Here is a tiny trained network, its code and every weight. The questions are about switching its units off for an input and a target symbol, where a switched-off unit gives its printed mean instead of its output.

import numpy as np


def w(rows, s, z=0):
    codes = np.array(rows[::2]) - 128.0
    scale = np.full(codes.shape[1], s)
    scale[-1] = z or s
    return codes * scale


def norm(h):
    return h / np.sqrt((h * h).mean(-1, keepdims=True) + 1e-5)


def f(y):
    return y / 2 * (1 + np.tanh(0.7978845608 * (y + 0.044715 * y**3)))


def softmax(a):
    e = np.exp(a - a.max(-1, keepdims=True))
    return e / e.sum(-1, keepdims=True)


def log_softmax(a):
    a = a - a.max(-1, keepdims=True)
    return a - np.log(np.exp(a).sum(-1, keepdims=True))


def net(x, mask):
    ids = ['αβδεζηθμπσφψω'.index(c) for c in x.split()]
    T = len(ids)
    res = E[ids] + P[:T]
    u = 0
    for l in range(2):
        r = norm(res)
        for j in range(3):
            rows = slice(4 * j, 4 * j + 4)
            q, k, v = (r @ M[l][rows].T for M in (Q, K, V))
            z = softmax(np.where(np.tri(T) > 0, q @ k.T / 4**0.5, -1e9)) @ v
            o = O[l][rows]
            res = res + np.where(mask[u + j], z, o[:, -1]) @ o[:, :-1]
        u += 3
        y = f(norm(res) @ A[l][:, :-1].T + A[l][:, -1])
        res = res + np.where(mask[u : u + 4], y, B[l][:, -1]) @ B[l][:, :-1]
        u += 4
    return log_softmax(norm(res)[-1] @ U[:, :-1].T + U[:, -1])


Q, K, V, O, A, B = {}, {}, {}, {}, {}, {}
E = w([
[185,143,138],'α',
[159,121,129],'β',
[94,85,122],'δ',
[195,151,141],'ε',
[118,134,120],'ζ',
[164,122,125],'η',
[180,155,145],'θ',
[192,155,146],'μ',
[120,162,183],'π',
[142,144,97],'σ',
[145,152,96],'φ',
[126,67,206],'ψ',
[135,29,251],'ω',
],0.016)
P = w([
[192,12,48],'0',
[3,191,161],'1',
[228,81,79],'2',
[55,208,175],'3',
[216,114,112],'4',
[65,218,159],'5',
],0.013)
Q[0] = w([
[76,160,131],'L0H0',
[207,98,163],'L0H0',
[137,115,165],'L0H0',
[9,215,123],'L0H0',
[217,5,99],'L0H1',
[135,155,106],'L0H1',
[185,33,167],'L0H1',
[179,6,92],'L0H1',
[182,73,124],'L0H2',
[89,174,95],'L0H2',
[119,34,114],'L0H2',
[51,168,153],'L0H2',
],0.012)
K[0] = w([
[136,133,97],'L0H0',
[114,115,200],'L0H0',
[81,122,120],'L0H0',
[113,180,3],'L0H0',
[51,113,89],'L0H1',
[136,126,119],'L0H1',
[51,169,114],'L0H1',
[29,95,100],'L0H1',
[137,160,83],'L0H2',
[103,116,160],'L0H2',
[136,124,71],'L0H2',
[136,86,164],'L0H2',
],0.014)
V[0] = w([
[108,186,90],'L0H0',
[180,128,104],'L0H0',
[151,117,122],'L0H0',
[125,117,158],'L0H0',
[160,126,168],'L0H1',
[89,93,170],'L0H1',
[151,126,115],'L0H1',
[193,157,107],'L0H1',
[143,111,182],'L0H2',
[116,126,98],'L0H2',
[147,128,95],'L0H2',
[121,98,250],'L0H2',
],0.015)
O[0] = w([
[86,192,129,2],'L0H0',
[105,127,87,200],'L0H0',
[124,138,97,177],'L0H0',
[147,104,161,150],'L0H0',
[109,112,154,209],'L0H1',
[161,150,194,96],'L0H1',
[136,98,114,175],'L0H1',
[93,93,80,227],'L0H1',
[111,97,198,208],'L0H2',
[135,144,101,90],'L0H2',
[165,159,91,131],'L0H2',
[94,96,244,240],'L0H2',
],0.011,0.0029)
A[0] = w([
[50,254,105,132],'L0N0',
[179,149,35,114],'L0N1',
[134,20,86,239],'L0N2',
[182,129,132,2],'L0N3',
],0.0086,0.0054)
B[0] = w([
[103,144,10,179],'L0N0',
[152,180,198,165],'L0N1',
[191,171,133,254],'L0N2',
[170,115,145,108],'L0N3',
],0.012,0.0047)
Q[1] = w([
[210,157,5],'L1H0',
[113,23,133],'L1H0',
[119,103,99],'L1H0',
[160,163,65],'L1H0',
[210,103,98],'L1H1',
[163,118,114],'L1H1',
[82,118,158],'L1H1',
[92,83,126],'L1H1',
[150,192,53],'L1H2',
[95,191,192],'L1H2',
[139,151,76],'L1H2',
[200,73,60],'L1H2',
],0.011)
K[1] = w([
[203,233,151],'L1H0',
[118,137,223],'L1H0',
[164,144,160],'L1H0',
[188,185,86],'L1H0',
[197,66,135],'L1H1',
[165,143,115],'L1H1',
[103,203,98],'L1H1',
[124,169,134],'L1H1',
[88,245,69],'L1H2',
[92,176,201],'L1H2',
[108,222,105],'L1H2',
[233,87,29],'L1H2',
],0.012)
V[1] = w([
[82,250,145],'L1H0',
[58,180,122],'L1H0',
[3,101,153],'L1H0',
[42,105,104],'L1H0',
[97,159,10],'L1H1',
[139,113,142],'L1H1',
[168,141,148],'L1H1',
[93,101,100],'L1H1',
[201,98,124],'L1H2',
[119,115,213],'L1H2',
[179,29,52],'L1H2',
[129,67,40],'L1H2',
],0.0069)
O[1] = w([
[96,244,120,31],'L1H0',
[140,186,159,35],'L1H0',
[107,185,114,5],'L1H0',
[126,183,118,49],'L1H0',
[185,74,176,159],'L1H1',
[130,159,135,133],'L1H1',
[134,181,118,145],'L1H1',
[163,139,147,122],'L1H1',
[151,130,108,169],'L1H2',
[134,83,106,143],'L1H2',
[155,151,156,163],'L1H2',
[119,166,167,128],'L1H2',
],0.011,0.0015)
A[1] = w([
[173,64,177,3],'L1N0',
[55,147,58,22],'L1N1',
[239,110,44,83],'L1N2',
[249,88,181,108],'L1N3',
],0.012,0.0043)
B[1] = w([
[133,255,52,154],'L1N0',
[180,180,88,158],'L1N1',
[151,52,207,210],'L1N2',
[211,110,89,254],'L1N3',
],0.014,0.0085)
U = w([
[111,174,4,96],'α',
[67,246,85,183],'β',
[104,102,53,52],'δ',
[77,117,161,85],'ε',
[79,73,31,80],'ζ',
[193,218,113,122],'η',
[118,137,99,2],'θ',
[120,136,91,20],'μ',
[109,176,13,84],'π',
[124,135,97,3],'σ',
[216,60,76,215],'φ',
[97,136,254,116],'ψ',
[109,109,87,20],'ω',
],0.0098,0.0058)

Each question gives the input, a string of symbols that net reads in full, and the target symbol t.
The units are the heads (4 rows each of Q, K, V and O) and the neurons (one row each of A and B). Each row of codes is followed by its name. A weight is (code - 128) times the scale printed after its matrix; where a second scale follows, it is the last column's (O, A, B and U).
mask holds one flag per unit, layer by layer, with each layer's heads first. A switched-off unit (its flag False) gives its mean, the last column of its rows in O or B, instead of its output. The means were averaged over made-up inputs and are rounded, as every weight is.
A unit's drop is (log p(t) with every unit on - log p(t) with that unit switched off) / (log p(t) with every unit on - log p(t) with every unit switched off).
The circuit of an input: a set's keep is (log p(t) with only the set's units on - log p(t) with every unit switched off) / (log p(t) with every unit on - log p(t) with every unit switched off). Starting from the 12 units with the biggest drops (on a tie, the unit counted first), units are removed one at a time, each time the one whose removal leaves the highest keep (on an exact tie, the one counted first), for as long as the keep stays at least 0.8.
units of the circuit, in order: the units of the circuit, biggest drop first
k most important neurons: the k neurons with the biggest drops, biggest first
top k neurons in layer l: the k neurons of layer l with the biggest drops, biggest first
which heads matter: for each layer, one digit per head in row order, 1 if its drop is at least 0.15 and else 0, layers parted by /
drop when u is switched off: that unit's drop, to one decimal
input β ω π θ, target ψ: which heads matter	001 / 000
input θ η π θ, target β: 2 most important neurons	[L1N2 L1N3]
input θ η π ω α η, target ψ: which heads matter	001 / 000
input π θ θ η ω θ, target ψ: which heads matter	001 / 010
input β π ζ η, target β: 3 most important neurons	[L1N2 L1N3 L1N1]
input π η π π θ ζ, target β: units of the circuit, in order	[L1H0 L0N2]
input π φ ψ η π ε, target β: 2 most important neurons	[L0N2 L1N2]
input η ω ω ζ, target ψ: units of the circuit, in order	[L0H2]
input π π η ζ π, target ψ: top 2 neurons in layer 0	[L0N2 L0N0]
input ψ α π μ, target β: which heads matter	011 / 100
input ζ ε σ θ β π, target β: 3 most important neurons	[L1N3 L1N1 L1N2]
input π ζ σ β π, target η: top 2 neurons in layer 0	[L0N2 L0N0]
input ω π ζ ε, target β: 2 most important neurons	[L0N2 L1N3]
input π π π π π, target ψ: most important neuron	[L1N0]
input ζ π β η π π, target β: top 2 neurons in layer 1	[L1N2 L1N1]
input π θ π, target η: drop when L0N0 is switched off	0.3
input θ ζ ω β, target ψ: drop when L0H2 is switched off	0.4
input α π π ω ω ε, target ψ: drop when L0H2 is switched off	2.6
input π μ ω β, target ψ: drop when L0N0 is switched off	0.1
input θ ω θ ε, target ψ: top neuron in layer 1	[L1N0]
